Below is a small trained network, with its code and all its weights. Each question gives an input and a class and asks what happens when units are switched off, that is, made to give their printed mean instead of their output.

import numpy as np


def w(rows, s, z=0):
    codes = np.array(rows[::2]) - 128.0
    scale = np.full(codes.shape[1], s)
    scale[-1] = z or s
    return codes * scale


def norm(h):
    return h / np.sqrt((h * h).mean(-1, keepdims=True) + 1e-5)


def f(y):
    return y / 2 * (1 + np.tanh(0.7978845608 * (y + 0.044715 * y**3)))


def log_softmax(a):
    a = a - a.max(-1, keepdims=True)
    return a - np.log(np.exp(a).sum(-1, keepdims=True))


def net(x, mask):
    res = np.array(x, float).reshape(1, 5) / 4 @ E
    u = 0
    for l in range(4):
        y = f(norm(res) @ A[l][:, :-1].T + A[l][:, -1])
        res = res + np.where(mask[u : u + 11], y, B[l][:, -1]) @ B[l][:, :-1]
        u += 11
    return log_softmax(norm(res)[-1] @ U[:, :-1].T + U[:, -1])


A, B = {}, {}
E = w([
[131,128,127],'x0',
[133,8,40],'x1',
[126,126,129],'x2',
[125,195,25],'x3',
[254,141,126],'x4',
],0.00075)
A[0] = w([
[132,107,163,159],'L0N1',
[128,55,123,154],'L0N2',
[119,137,43,82],'L0N3',
[185,134,168,131],'L0N4',
[203,77,91,36],'L0N5',
[214,151,177,103],'L0N6',
[222,81,82,21],'L0N7',
[254,42,64,2],'L0N8',
[135,105,185,181],'L0N9',
[124,182,100,137],'L0N10',
[119,83,167,163],'L0N11',
],0.0043,0.002)
B[0] = w([
[77,85,142,194],'L0N1',
[4,72,87,217],'L0N2',
[188,81,53,134],'L0N3',
[163,64,128,184],'L0N4',
[90,175,167,93],'L0N5',
[205,38,93,200],'L0N6',
[112,199,163,106],'L0N7',
[71,197,200,196],'L0N8',
[53,55,152,255],'L0N9',
[183,178,143,179],'L0N10',
[48,96,130,218],'L0N11',
],0.0026,0.00068)
A[1] = w([
[151,212,100,164],'L1N1',
[128,214,108,124],'L1N2',
[109,42,134,9],'L1N3',
[183,175,86,128],'L1N4',
[2,69,203,156],'L1N5',
[138,174,114,141],'L1N6',
[59,144,70,105],'L1N7',
[146,107,62,130],'L1N8',
[146,86,112,77],'L1N9',
[211,138,62,153],'L1N10',
[98,173,111,117],'L1N11',
],0.0035,0.0013)
B[1] = w([
[30,107,141,154],'L1N1',
[63,89,136,140],'L1N2',
[116,202,123,123],'L1N3',
[67,183,138,138],'L1N4',
[186,252,211,252],'L1N5',
[92,108,143,134],'L1N6',
[155,63,143,148],'L1N7',
[135,152,167,132],'L1N8',
[118,184,108,115],'L1N9',
[97,175,180,149],'L1N10',
[119,82,129,133],'L1N11',
],0.0027,0.002)
A[2] = w([
[145,130,86,137],'L2N1',
[132,130,125,119],'L2N2',
[138,96,4,104],'L2N3',
[219,210,85,11],'L2N4',
[139,115,121,158],'L2N5',
[48,19,151,98],'L2N6',
[144,118,125,150],'L2N7',
[177,176,112,2],'L2N8',
[48,139,116,194],'L2N9',
[147,146,139,84],'L2N10',
[139,123,118,141],'L2N11',
],0.0039,0.00072)
B[2] = w([
[117,106,174,91],'L2N1',
[122,123,133,120],'L2N2',
[235,90,252,89],'L2N3',
[62,177,198,105],'L2N4',
[103,116,127,119],'L2N5',
[80,233,60,203],'L2N6',
[119,120,125,119],'L2N7',
[76,140,187,87],'L2N8',
[153,100,23,254],'L2N9',
[114,119,139,126],'L2N10',
[102,115,140,114],'L2N11',
],0.0025,0.00098)
A[3] = w([
[121,174,162,85],'L3N1',
[123,201,179,91],'L3N2',
[114,150,93,132],'L3N3',
[96,92,161,166],'L3N4',
[96,136,98,112],'L3N5',
[239,78,137,223],'L3N6',
[67,123,101,77],'L3N7',
[133,142,125,99],'L3N8',
[88,117,180,161],'L3N9',
[117,118,132,111],'L3N10',
[165,2,31,6],'L3N11',
],0.0042,0.0013)
B[3] = w([
[163,123,179,179],'L3N1',
[161,124,190,254],'L3N2',
[100,92,134,191],'L3N3',
[174,160,72,155],'L3N4',
[113,113,115,174],'L3N5',
[110,31,5,186],'L3N6',
[114,130,99,167],'L3N7',
[119,129,145,115],'L3N8',
[180,145,104,208],'L3N9',
[145,164,111,112],'L3N10',
[199,136,240,142],'L3N11',
],0.0028,0.00077)
U = w([
[164,208,253,230],'0',
[22,165,41,141],'1',
[216,21,89,2],'2',
],0.0076,0.00028)

Each question gives the input, the list of numbers given to net, and the class t.
The units are the neurons (one row each of A and B). Each row of codes is followed by its name. A weight is (code - 128) times the scale printed after its matrix; where a second scale follows, it is the last column's (A, B and U).
mask holds one flag per neuron, layer by layer. A switched-off neuron (its flag False) gives its mean, the last column of its row in B, instead of its output. The means were averaged over made-up inputs and are rounded, as every weight is.
A unit's drop is (log p(t) with every unit on - log p(t) with that unit switched off) / (log p(t) with every unit on - log p(t) with every unit switched off).
The circuit of an input: a set's keep is (log p(t) with only the set's units on - log p(t) with every unit switched off) / (log p(t) with every unit on - log p(t) with every unit switched off). Starting from the 12 units with the biggest drops (on a tie, the unit counted first), units are removed one at a time, each time the one whose removal leaves the highest keep (on an exact tie, the one counted first), for as long as the keep stays at least 0.8.
circuit, biggest first: the units of the circuit, biggest drop first
most important unit: the unit with the biggest drop
k most important neurons: the k neurons with the biggest drops, biggest first
k most important neurons of layer l: the k neurons of layer l with the biggest drops, biggest first
drop when u is switched off: that unit's drop, to one decimal
input [-5,-3,-8,-1,8], class 2: most important neuron of layer 3 -> (L3N6)
input [-2,8,-5,3,3], class 1: 4 most important neurons of layer 0 -> (L0N8 L0N7 L0N5 L0N6)
input [5,-7,-7,-3,6], class 2: circuit, biggest first -> (L3N6 L0N6)
input [0,1,-3,-3,-1], class 1: 2 most important neurons -> (L0N2 L0N11)
input [3,2,-5,6,-7], class 2: 4 most important neurons -> (L2N3 L3N11 L0N8 L0N3)
input [3,0,-3,8,2], class 0: circuit, biggest first -> (L2N4 L2N3)
input [-5,6,4,-6,4], class 0: circuit, biggest first -> (L1N5 L0N8)
input [4,2,7,1,8], class 1: 2 most important neurons -> (L2N3 L1N1)
input [4,8,8,-8,7], class 0: 2 most important neurons -> (L0N8 L1N5)
input [8,1,7,5,-7], class 2: 2 most important neurons -> (L2N3 L0N8)
input [-6,-5,-4,-3,4], class 2: 2 most important neurons -> (L3N6 L1N5)
input [6,7,0,6,-5], class 2: 2 most important neurons -> (L2N3 L3N11)
input [8,1,1,1,-4], class 2: 3 most important neurons -> (L0N8 L2N3 L3N6)
input [1,1,-7,-6,-2], class 1: 3 most important neurons -> (L0N2 L0N11 L0N9)
input [8,7,7,5,-5], class 2: most important unit -> L2N3
input [-7,-6,3,-7,3], class 2: 2 most important neurons of layer 0 -> (L0N6 L0N8)
input [-1,1,-8,5,-8], class 2: 2 most important neurons of layer 0 -> (L0N8 L0N3)
input [-5,-7,8,2,0], class 1: 2 most important neurons -> (L1N5 L1N1)
input [-2,1,-2,5,-5], class 2: 2 most important neurons -> (L1N5 L2N3)
input [-7,7,4,0,4], class 0: most important unit -> L1N5
input [3,1,7,1,3], class 1: 2 most important neurons -> (L1N5 L1N1)
input [-8,8,-5,-4,-1], class 1: drop when L0N2 is switched off -> 2.1
input [-6,3,-6,1,1], class 1: drop when L0N3 is switched off -> 0.2
input [-1,-7,1,-3,5], class 2: drop when L1N5 is switched off -> 0.3
